Below are the code and all the weights of a small trained network. Each question names an input and a class and asks about switching units off, where a switched-off unit gives its printed mean instead of its output.

import numpy as np


def w(rows, s, z=0):
    codes = np.array(rows[::2]) - 128.0
    scale = np.full(codes.shape[1], s)
    scale[-1] = z or s
    return codes * scale


def norm(h):
    return h / np.sqrt((h * h).mean(-1, keepdims=True) + 1e-5)


def f(y):
    return np.maximum(y, 0)


def log_softmax(a):
    a = a - a.max(-1, keepdims=True)
    return a - np.log(np.exp(a).sum(-1, keepdims=True))


def net(x, mask):
    res = np.array(x, float).reshape(1, 2) / 4 @ E
    u = 0
    for l in range(4):
        y = f(norm(res) @ A[l][:, :-1].T + A[l][:, -1])
        res = res + np.where(mask[u : u + 3], y, B[l][:, -1]) @ B[l][:, :-1]
        u += 3
    return log_softmax(norm(res)[-1] @ U[:, :-1].T + U[:, -1])


A, B = {}, {}
E = w([
[177,53,87,108,2,88,128,138,195,117,131,124],'x0',
[124,167,168,150,159,194,125,76,118,201,125,139],'x1',
],0.0091)
A[0] = w([
[161,95,35,25,111,45,167,112,139,27,199,129,15],'0.n1',
[171,57,93,20,143,73,210,105,123,112,166,194,239],'0.n2',
[208,151,46,8,76,41,142,254,140,75,128,109,4],'0.n3',
],0.0044,0.0032)
B[0] = w([
[116,139,167,71,88,34,218,164,74,1,119,96,235],'0.n1',
[161,141,137,140,138,143,133,106,120,203,129,188,233],'0.n2',
[16,41,95,160,142,79,191,193,159,95,108,147,255],'0.n3',
],0.0082,0.0058)
A[1] = w([
[99,170,166,172,194,153,117,121,81,124,127,116,93],'1.n1',
[76,103,51,103,91,36,162,191,169,44,137,99,2],'1.n2',
[119,3,82,62,95,36,140,187,118,44,122,100,55],'1.n3',
],0.0076,0.0037)
B[1] = w([
[113,224,164,152,136,100,99,154,91,87,125,71,196],'1.n1',
[171,141,44,147,96,88,162,174,147,120,194,158,230],'1.n2',
[2,87,18,219,124,80,98,152,162,30,194,236,249],'1.n3',
],0.009,0.014)
A[2] = w([
[36,27,32,107,141,39,120,137,165,41,146,193,114],'2.n1',
[209,137,152,1,224,172,154,134,84,130,215,130,2],'2.n2',
[118,35,104,64,100,34,91,165,173,12,201,188,60],'2.n3',
],0.0055,0.0048)
B[2] = w([
[120,31,125,147,108,124,139,239,48,58,91,121,254],'2.n1',
[117,211,175,84,107,122,152,113,95,119,46,15,128],'2.n2',
[5,108,107,169,74,90,170,139,57,113,161,109,223],'2.n3',
],0.011,0.012)
A[3] = w([
[154,101,127,12,193,186,80,151,182,57,191,229,3],'3.n1',
[71,196,189,95,233,141,120,129,108,123,128,124,104],'3.n2',
[127,189,167,91,255,119,80,112,99,144,155,108,105],'3.n3',
],0.0081,0.0061)
B[3] = w([
[89,82,166,212,199,171,50,93,253,1,71,109,128],'3.n1',
[104,190,125,23,189,113,169,218,73,124,78,90,254],'3.n2',
[164,172,214,170,211,136,170,76,128,83,61,67,249],'3.n3',
],0.011,0.0097)
U = w([
[161,212,245,95,253,125,148,154,35,97,46,30,122],'0',
[198,50,175,120,50,191,64,56,165,207,136,133,254],'1',
[66,23,52,195,72,21,116,203,91,27,218,192,1],'2',
],0.0079,0.00082)

Each question gives the input, the list of numbers given to net, and the class t.
The units are the neurons (one row each of A and B). Each row of codes is followed by its name. A weight is (code - 128) times the scale printed after its matrix; where a second scale follows, it is the last column's (A, B and U).
mask holds one flag per neuron, layer by layer. A switched-off neuron (its flag False) gives its mean, the last column of its row in B, instead of its output. The means were averaged over made-up inputs and are rounded, as every weight is.
A unit's drop is (log p(t) with every unit on - log p(t) with that unit switched off) / (log p(t) with every unit on - log p(t) with every unit switched off).
The circuit of an input: a set's keep is (log p(t) with only the set's units on - log p(t) with every unit switched off) / (log p(t) with every unit on - log p(t) with every unit switched off). Starting from all 12 units, units are removed one at a time, each time the one whose removal leaves the highest keep (on an exact tie, the one counted first), for as long as the keep stays at least 0.8.
units of the circuit, in order: the units of the circuit, biggest drop first
k most important neurons: the k neurons with the biggest drops, biggest first
top k neurons in layer l: the k neurons of layer l with the biggest drops, biggest first
drop when u is switched off: that unit's drop, to one decimal
input [0,4], class 0: units of the circuit, in order -> (1.n3)
input [2,6], class 0: 3 most important neurons -> (1.n3; 1.n2; 0.n3)
input [-1,1], class 0: units of the circuit, in order -> (0.n3; 1.n3)
input [2,4], class 1: 3 most important neurons -> (1.n1; 1.n3; 3.n2)
input [3,4], class 1: 4 most important neurons -> (1.n3; 0.n1; 0.n3; 3.n2)
input [8,7], class 1: 2 most important neurons -> (1.n3; 0.n3)
input [4,7], class 1: 2 most important neurons -> (1.n3; 3.n2)
input [3,2], class 1: top 2 neurons in layer 1 -> (1.n3; 1.n2)
input [4,3], class 1: top 2 neurons in layer 1 -> (1.n3; 1.n2)
input [7,6], class 1: top 2 neurons in layer 2 -> (2.n1; 2.n3)
input [1,2], class 1: top 2 neurons in layer 1 -> (1.n1; 1.n3)
input [6,6], class 1: top 2 neurons in layer 2 -> (2.n1; 2.n3)
input [-6,-3], class 0: drop when 1.n3 is switched off -> 0.4
input [7,8], class 1: drop when 1.n3 is switched off -> 0.8
input [8,6], class 1: drop when 2.n1 is switched off -> 0.1
